Below are the code and all the weights of a small trained network. Each question names an input and a class and asks about switching units off, where a switched-off unit gives its printed mean instead of its output.

import numpy as np


def w(rows, s, z=0):
    codes = np.array(rows[::2]) - 128.0
    scale = np.full(codes.shape[1], s)
    scale[-1] = z or s
    return codes * scale


def f(y):
    return y / 2 * (1 + np.tanh(0.7978845608 * (y + 0.044715 * y**3)))


def log_softmax(a):
    a = a - a.max(-1, keepdims=True)
    return a - np.log(np.exp(a).sum(-1, keepdims=True))


def net(x, mask):
    res = np.array(x, float).reshape(1, 5) / 4 @ E
    y = f(res @ A[0][:, :-1].T + A[0][:, -1])
    res = res + np.where(mask, y, B[0][:, -1]) @ B[0][:, :-1]
    return log_softmax(res[-1] @ U[:, :-1].T + U[:, -1])


A, B = {}, {}
E = w([
[44,75,211],'x0',
[126,128,125],'x1',
[19,169,64],'x2',
[135,255,203],'x3',
[131,128,129],'x4',
],0.0077)
A[0] = w([
[110,244,198,159],'n0',
[133,241,199,28],'n1',
[69,157,92,47],'n2',
[229,152,60,29],'n3',
[79,53,247,170],'n4',
[148,5,19,79],'n5',
[136,214,176,45],'n6',
[125,72,87,45],'n7',
[138,70,90,24],'n8',
[66,85,191,150],'n9',
[59,166,78,62],'n10',
[118,19,83,49],'n11',
[102,114,157,220],'n12',
[83,106,177,252],'n13',
[233,44,238,46],'n14',
[45,81,224,1],'n15',
[28,186,43,79],'n16',
[28,143,100,134],'n17',
[25,136,77,104],'n18',
[119,46,64,39],'n19',
[45,163,81,145],'n20',
[177,188,2,139],'n21',
[235,180,57,52],'n22',
],0.0091,0.0062)
B[0] = w([
[49,61,114,254],'n0',
[13,72,181,190],'n1',
[141,161,160,133],'n2',
[106,235,131,182],'n3',
[108,234,48,253],'n4',
[57,156,166,245],'n5',
[53,98,151,163],'n6',
[64,143,184,134],'n7',
[59,136,161,128],'n8',
[124,178,75,202],'n9',
[163,164,189,153],'n10',
[14,122,167,181],'n11',
[160,114,92,207],'n12',
[164,116,66,250],'n13',
[158,254,215,209],'n14',
[108,196,89,170],'n15',
[184,150,206,205],'n16',
[172,151,143,200],'n17',
[155,167,153,194],'n18',
[57,107,194,165],'n19',
[200,148,170,203],'n20',
[87,183,69,254],'n21',
[98,211,93,207],'n22',
],0.0092,0.0057)
U = w([
[38,127,150,85],'0',
[123,138,103,253],'1',
[121,137,101,241],'2',
[99,192,52,17],'3',
[160,171,198,91],'4',
[177,58,64,111],'5',
[186,9,172,49],'6',
],0.014,0.015)

Each question gives the input, the list of numbers given to net, and the class t.
The units are the neurons (one row each of A and B). Each row of codes is followed by its name. A weight is (code - 128) times the scale printed after its matrix; where a second scale follows, it is the last column's (A, B and U).
mask holds one flag per neuron, in row order. A switched-off neuron (its flag False) gives its mean, the last column of its row in B, instead of its output. The means were averaged over made-up inputs and are rounded, as every weight is.
A unit's drop is (log p(t) with every unit on - log p(t) with that unit switched off) / (log p(t) with every unit on - log p(t) with every unit switched off).
The circuit of an input: a set's keep is (log p(t) with only the set's units on - log p(t) with every unit switched off) / (log p(t) with every unit on - log p(t) with every unit switched off). Starting from the 12 units with the biggest drops (on a tie, the unit counted first), units are removed one at a time, each time the one whose removal leaves the highest keep (on an exact tie, the one counted first), for as long as the keep stays at least 0.8.
circuit, biggest first: the units of the circuit, biggest drop first
unit that matters most: the unit with the biggest drop
top k neurons: the k neurons with the biggest drops, biggest first
drop when u is switched off: that unit's drop, to one decimal
input [5,3,-3,4,-1], class 3: unit that matters most	n4
input [-2,3,4,1,-1], class 4: circuit, biggest first	[n16, n4, n20]
input [-4,5,3,6,6], class 0: circuit, biggest first	[n1, n0]
input [6,-4,2,-1,0], class 3: top 3 neurons	[n4, n9, n15]
input [-1,-1,1,-6,-6], class 0: circuit, biggest first	[n5, n11]
input [0,2,5,-6,4], class 0: circuit, biggest first	[n5, n11]
input [6,-2,7,-6,-4], class 4: circuit, biggest first	[n16, n20, n18]
input [-8,-5,8,-8,-8], class 0: top 3 neurons	[n5, n19, n11]
input [-7,0,7,8,6], class 0: circuit, biggest first	[n1, n0]
input [-7,-5,-5,-4,-4], class 3: circuit, biggest first	[n22, n3]
input [-6,2,-5,3,-5], class 3: top 2 neurons	[n22, n3]
input [-2,2,7,4,-3], class 4: circuit, biggest first	[n16, n20]
input [4,5,6,0,-3], class 4: circuit, biggest first	[n16, n20, n18]
input [6,3,-1,5,4], class 3: unit that matters most	n4
input [-8,2,-8,2,7], class 3: top 3 neurons	[n22, n21, n3]
input [-1,1,-2,5,2], class 0: circuit, biggest first	[n1, n0]
input [-6,2,-8,-2,-3], class 4: top 2 neurons	[n14, n4]
input [6,-7,-2,8,6], class 0: top 3 neurons	[n1, n0, n6]
input [-6,-4,7,-6,-1], class 4: top 2 neurons	[n16, n20]
input [-5,-1,-7,1,-4], class 4: top 2 neurons	[n14, n4]
input [7,3,6,-4,-3], class 3: circuit, biggest first	[n4]
input [-3,4,5,5,4], class 0: top 2 neurons	[n0, n1]
input [-1,0,7,3,-3], class 4: drop when n10 is switched off	0.1
input [8,2,-6,-3,5], class 3: drop when n4 is switched off	0.5
